Below are the code and all the weights of a small trained network. Each question names an input and a class and asks about switching units off, where a switched-off unit gives its printed mean instead of its output.

import numpy as np


def w(rows, s, z=0):
    codes = np.array(rows[::2]) - 128.0
    scale = np.full(codes.shape[1], s)
    scale[-1] = z or s
    return codes * scale


def f(y):
    return y / 2 * (1 + np.tanh(0.7978845608 * (y + 0.044715 * y**3)))


def log_softmax(a):
    a = a - a.max(-1, keepdims=True)
    return a - np.log(np.exp(a).sum(-1, keepdims=True))


def net(x, mask):
    res = np.array(x, float).reshape(1, 7) / 4 @ E
    y = f(res @ A[0][:, :-1].T + A[0][:, -1])
    res = res + np.where(mask, y, B[0][:, -1]) @ B[0][:, :-1]
    return log_softmax(res[-1] @ U[:, :-1].T + U[:, -1])


A, B = {}, {}
E = w([
[36,160,106,136,146,139],'x0',
[223,201,104,41,207,127],'x1',
[151,189,177,203,180,201],'x2',
[91,151,254,73,64,124],'x3',
[88,98,148,104,122,165],'x4',
[192,47,154,174,174,75],'x5',
[178,119,119,147,83,187],'x6',
],0.008)
A[0] = w([
[218,140,186,211,173,130,89],'N0',
[101,118,193,83,118,137,80],'N1',
[92,95,250,59,131,121,48],'N2',
[112,222,161,142,114,136,111],'N3',
[141,115,151,89,70,95,253],'N4',
[96,80,138,166,80,104,81],'N5',
[102,126,167,171,102,107,166],'N6',
[112,135,156,105,101,155,98],'N7',
[121,144,125,103,125,101,27],'N8',
[147,156,68,67,135,142,131],'N9',
[169,129,121,105,83,80,110],'N10',
[161,111,89,87,126,108,218],'N11',
[109,108,107,140,162,178,190],'N12',
[157,176,83,40,177,77,130],'N13',
[148,136,103,107,156,160,220],'N14',
[108,133,158,143,114,129,106],'N15',
[118,216,142,140,131,132,115],'N16',
[90,104,100,136,204,42,90],'N17',
],0.018,0.0026)
B[0] = w([
[151,88,109,24,208,95,231],'N0',
[127,155,186,108,110,113,200],'N1',
[132,177,228,104,123,66,250],'N2',
[65,170,125,94,135,182,209],'N3',
[160,68,193,148,124,156,202],'N4',
[173,113,56,99,40,111,200],'N5',
[151,149,104,88,79,95,190],'N6',
[85,128,173,110,121,130,174],'N7',
[142,142,145,141,137,107,142],'N8',
[167,152,120,187,171,157,199],'N9',
[171,83,167,152,133,166,174],'N10',
[162,79,137,176,131,114,192],'N11',
[111,92,77,133,129,152,167],'N12',
[205,219,91,165,137,115,247],'N13',
[127,160,90,137,143,161,175],'N14',
[137,156,128,97,110,127,161],'N15',
[100,188,121,101,146,178,192],'N16',
[4,112,133,209,126,41,199],'N17',
],0.027,0.013)
U = w([
[117,81,108,68,190,135,155],'0',
[43,167,136,114,115,255,185],'1',
[167,42,174,181,81,170,87],'2',
[177,190,124,202,149,147,183],'3',
[124,143,232,113,74,137,195],'4',
[43,100,110,191,111,113,36],'5',
[79,78,64,176,124,232,51],'6',
[117,109,92,122,34,147,5],'7',
],0.009,0.0013)

Each question gives the input, the list of numbers given to net, and the class t.
The units are the neurons (one row each of A and B). Each row of codes is followed by its name. A weight is (code - 128) times the scale printed after its matrix; where a second scale follows, it is the last column's (A, B and U).
mask holds one flag per neuron, in row order. A switched-off neuron (its flag False) gives its mean, the last column of its row in B, instead of its output. The means were averaged over made-up inputs and are rounded, as every weight is.
A unit's drop is (log p(t) with every unit on - log p(t) with that unit switched off) / (log p(t) with every unit on - log p(t) with every unit switched off).
The circuit of an input: a set's keep is (log p(t) with only the set's units on - log p(t) with every unit switched off) / (log p(t) with every unit on - log p(t) with every unit switched off). Starting from the 12 units with the biggest drops (on a tie, the unit counted first), units are removed one at a time, each time the one whose removal leaves the highest keep (on an exact tie, the one counted first), for as long as the keep stays at least 0.8.
circuit, biggest first: the units of the circuit, biggest drop first
k most important neurons: the k neurons with the biggest drops, biggest first
drop when u is switched off: that unit's drop, to one decimal
input [-4,-1,5,0,8,7,-6], class 0: circuit, biggest first => [N0]
input [1,-7,-1,-8,-6,-2,1], class 5: circuit, biggest first => [N17; N13]
input [1,5,4,-2,-3,-6,6], class 1: 2 most important neurons => [N3; N16]
input [4,-3,-1,-8,-4,2,6], class 6: circuit, biggest first => [N2; N12]
input [-1,-2,-6,-8,1,-3,7], class 6: 2 most important neurons => [N2; N13]
input [2,-8,6,1,7,-6,7], class 1: 2 most important neurons => [N3; N7]
input [-7,4,3,2,4,-4,-1], class 3: 2 most important neurons => [N13; N9]
input [-3,-6,-5,0,0,6,8], class 2: 2 most important neurons => [N4; N10]
input [2,-4,-2,-6,8,4,3], class 7: 2 most important neurons => [N5; N9]
input [-1,-8,1,-2,3,8,-7], class 5: 2 most important neurons => [N17; N13]
input [7,-1,0,7,-4,-5,4], class 1: 3 most important neurons => [N3; N16; N11]
input [-4,1,5,-8,-5,-7,7], class 0: 2 most important neurons => [N0; N13]
input [-4,-7,6,0,0,8,-4], class 0: drop when N0 is switched off => 1.4
input [7,8,-7,5,6,0,6], class 3: drop when N13 is switched off => 1.4
input [0,-6,-4,-2,6,8,8], class 7: circuit, biggest first => [N5]
input [0,-8,8,-1,-6,7,-7], class 0: drop when N0 is switched off => 1.6
